Below is a small trained network, with its code and all its weights. Each question gives an input and a target symbol and asks what happens when units are switched off, that is, made to give their printed mean instead of their output.

import numpy as np


def w(rows, s, z=0):
    codes = np.array(rows[::2]) - 128.0
    scale = np.full(codes.shape[1], s)
    scale[-1] = z or s
    return codes * scale


def f(y):
    return y / 2 * (1 + np.tanh(0.7978845608 * (y + 0.044715 * y**3)))


def softmax(a):
    e = np.exp(a - a.max(-1, keepdims=True))
    return e / e.sum(-1, keepdims=True)


def log_softmax(a):
    a = a - a.max(-1, keepdims=True)
    return a - np.log(np.exp(a).sum(-1, keepdims=True))


def net(x, mask):
    ids = ['αβγδεμψω'.index(c) for c in x.split()]
    T = len(ids)
    res = E[ids] + P[:T]
    u = 0
    for l in range(2):
        q, k, v = (res @ M[l].T for M in (Q, K, V))
        z = softmax(np.where(np.tri(T) > 0, q @ k.T / 2**0.5, -1e9)) @ v
        res = res + np.where(mask[u], z, O[l][:, -1]) @ O[l][:, :-1]
        u += 1
        y = f(res @ A[l][:, :-1].T + A[l][:, -1])
        res = res + np.where(mask[u : u + 12], y, B[l][:, -1]) @ B[l][:, :-1]
        u += 12
    return log_softmax(res[-1] @ U[:, :-1].T + U[:, -1])


Q, K, V, O, A, B = {}, {}, {}, {}, {}, {}
E = w([
[88,101,136,136],'α',
[34,107,141,122],'β',
[134,109,136,137],'γ',
[157,89,147,109],'δ',
[141,102,92,181],'ε',
[171,226,89,198],'μ',
[102,114,107,231],'ψ',
[131,98,143,7],'ω',
],0.011)
P = w([
[160,51,104,193],'0',
[79,177,95,41],'1',
[144,139,214,135],'2',
[120,173,55,106],'3',
[129,161,219,146],'4',
[80,170,50,115],'5',
[112,178,231,151],'6',
[56,168,38,130],'7',
[85,199,240,156],'8',
[1,172,26,138],'9',
[53,232,251,182],'10',
[73,121,15,137],'11',
[150,170,213,139],'12',
],0.0099)
Q[0] = w([
[115,211,213,1],'0.h1',
[236,219,195,218],'0.h1',
],0.0053)
K[0] = w([
[255,90,116,157],'0.h1',
[144,127,221,130],'0.h1',
],0.0077)
V[0] = w([
[97,194,173,214],'0.h1',
[255,105,78,170],'0.h1',
],0.0068)
O[0] = w([
[81,186,170,200,220],'0.h1',
[255,134,78,170,1],'0.h1',
],0.0085,0.002)
A[0] = w([
[184,24,112,139,59],'0.n1',
[131,139,151,132,105],'0.n2',
[152,175,168,142,113],'0.n3',
[99,6,161,100,165],'0.n4',
[186,199,148,108,141],'0.n5',
[133,136,109,132,123],'0.n6',
[96,191,147,72,193],'0.n7',
[109,95,62,61,156],'0.n8',
[91,142,146,69,127],'0.n9',
[162,112,141,143,253],'0.n10',
[140,140,183,35,127],'0.n11',
[132,162,23,118,194],'0.n12',
],0.012,0.0066)
B[0] = w([
[249,98,253,133,130],'0.n1',
[106,137,111,119,128],'0.n2',
[78,99,105,89,151],'0.n3',
[170,43,127,154,179],'0.n4',
[60,78,104,201,142],'0.n5',
[120,145,96,128,125],'0.n6',
[241,122,103,195,254],'0.n7',
[103,106,51,20,178],'0.n8',
[199,102,131,147,183],'0.n9',
[126,108,138,227,179],'0.n10',
[97,234,200,208,151],'0.n11',
[87,181,13,111,203],'0.n12',
],0.0073)
Q[1] = w([
[79,67,83,89],'1.h1',
[182,136,250,191],'1.h1',
],0.014)
K[1] = w([
[20,223,156,91],'1.h1',
[184,1,53,150],'1.h1',
],0.0085)
V[1] = w([
[145,211,111,185],'1.h1',
[2,149,103,142],'1.h1',
],0.01)
O[1] = w([
[253,242,110,137,204],'1.h1',
[58,190,204,187,2],'1.h1',
],0.011,0.0058)
A[1] = w([
[142,163,58,56,83],'1.n1',
[152,87,113,48,254],'1.n2',
[163,152,74,74,82],'1.n3',
[162,81,88,73,4],'1.n4',
[136,39,81,97,145],'1.n5',
[173,191,88,170,198],'1.n6',
[2,72,107,119,126],'1.n7',
[144,82,108,108,50],'1.n8',
[152,119,151,120,138],'1.n9',
[72,112,107,182,172],'1.n10',
[153,170,124,211,170],'1.n11',
[20,175,74,89,77],'1.n12',
],0.0093,0.0091)
B[1] = w([
[196,187,240,172,184],'1.n1',
[114,114,28,204,212],'1.n2',
[150,209,204,184,181],'1.n3',
[66,167,177,37,168],'1.n4',
[69,191,166,157,206],'1.n5',
[107,71,132,56,254],'1.n6',
[248,155,212,89,176],'1.n7',
[91,155,149,108,150],'1.n8',
[94,132,99,152,135],'1.n9',
[84,53,144,146,167],'1.n10',
[49,115,166,84,203],'1.n11',
[255,51,136,94,155],'1.n12',
],0.0082,0.017)
U = w([
[72,197,118,219,82],'α',
[240,216,158,203,75],'β',
[146,142,67,208,186],'γ',
[117,68,23,218,233],'δ',
[137,187,182,26,34],'ε',
[47,77,93,67,134],'μ',
[253,31,49,61,252],'ψ',
[144,113,214,218,56],'ω',
],0.0066,0.0036)

Each question gives the input, a string of symbols that net reads in full, and the target symbol t.
The units are the heads (2 rows each of Q, K, V and O) and the neurons (one row each of A and B). Each row of codes is followed by its name. A weight is (code - 128) times the scale printed after its matrix; where a second scale follows, it is the last column's (O, A, B and U).
mask holds one flag per unit, layer by layer, with each layer's heads first. A switched-off unit (its flag False) gives its mean, the last column of its rows in O or B, instead of its output. The means were averaged over made-up inputs and are rounded, as every weight is.
A unit's drop is (log p(t) with every unit on - log p(t) with that unit switched off) / (log p(t) with every unit on - log p(t) with every unit switched off).
The circuit of an input: a set's keep is (log p(t) with only the set's units on - log p(t) with every unit switched off) / (log p(t) with every unit on - log p(t) with every unit switched off). Starting from the 12 units with the biggest drops (on a tie, the unit counted first), units are removed one at a time, each time the one whose removal leaves the highest keep (on an exact tie, the one counted first), for as long as the keep stays at least 0.8.
units of the circuit, in order: the units of the circuit, biggest drop first
top k neurons: the k neurons with the biggest drops, biggest first
k most important neurons of layer l: the k neurons of layer l with the biggest drops, biggest first
input μ ε β δ β ε ε α μ β, target ε: units of the circuit, in order	[1.h1 1.n2 1.n6]
input δ γ ε ε ε ω β γ δ γ μ, target α: top neuron	[0.n1]
input μ β α μ β ε δ ω γ β γ, target ε: units of the circuit, in order	[1.h1 1.n11 1.n6 1.n2]
input ψ ε δ δ α ε β, target ψ: units of the circuit, in order	[0.h1 0.n1 1.h1]
input μ β ε β μ ε δ β β β δ, target ε: 3 most important neurons of layer 1	[1.n11 1.n6 1.n2]
input δ μ ε ε δ β δ α ε, target α: top 2 neurons	[0.n1 1.n5]
input β α ε δ ε ε ε ψ μ, target ω: top 3 neurons	[0.n4 1.n7 0.n7]
input ω ω β α μ β β β γ ω ε ε ω, target μ: units of the circuit, in order	[0.h1 1.h1 0.n8]
input ω β γ μ β ε β β δ, target μ: 4 most important neurons of layer 0	[0.n1 0.n4 0.n8 0.n7]
input δ β ε α ψ, target α: 2 most important neurons of layer 1	[1.n5 1.n2]
input ω δ β β β ω β β ε, target μ: units of the circuit, in order	[0.h1 1.h1]
input ε δ β β ε β γ, target β: top 2 neurons	[0.n1 1.n3]
input β μ ε, target ω: top 4 neurons	[0.n7 1.n7 0.n4 1.n6]
input β ε β μ, target ε: top neuron	[0.n4]
input μ γ β ω β α ε μ β β β α α, target ε: top 2 neurons	[1.n11 1.n6]
input μ β β β β β β ε μ ε δ ε β, target ε: top 2 neurons	[1.n11 1.n6]
input γ ε ω ε, target β: top 4 neurons	[0.n11 1.n1 1.n3 0.n12]
input β δ β β β δ ε δ ω, target ω: top 2 neurons	[0.n11 0.n7]
input β μ β ω β γ β, target ω: 2 most important neurons of layer 0	[0.n7 0.n11]
input μ ψ β γ β β ε δ α β μ ε, target ε: top 2 neurons	[0.n7 1.n2]
input ω γ β γ β β ε β β μ β β α, target μ: 3 most important neurons of layer 1	[1.n5 1.n4 1.n2]
input ω β β ω δ γ, target β: top 2 neurons	[0.n11 1.n1]
input β α β β, target δ: top 3 neurons	[0.n7 0.n9 1.n2]
input ω μ β ε γ ε β ω β, target μ: 2 most important neurons of layer 0	[0.n1 0.n8]
input δ ε δ β β, target α: top 3 neurons	[1.n5 1.n2 0.n1]
input ω α ε μ ε, target μ: 3 most important neurons of layer 0	[0.n1 0.n8 0.n7]
input β β ψ μ, target μ: 3 most important neurons of layer 1	[1.n6 1.n11 1.n7]
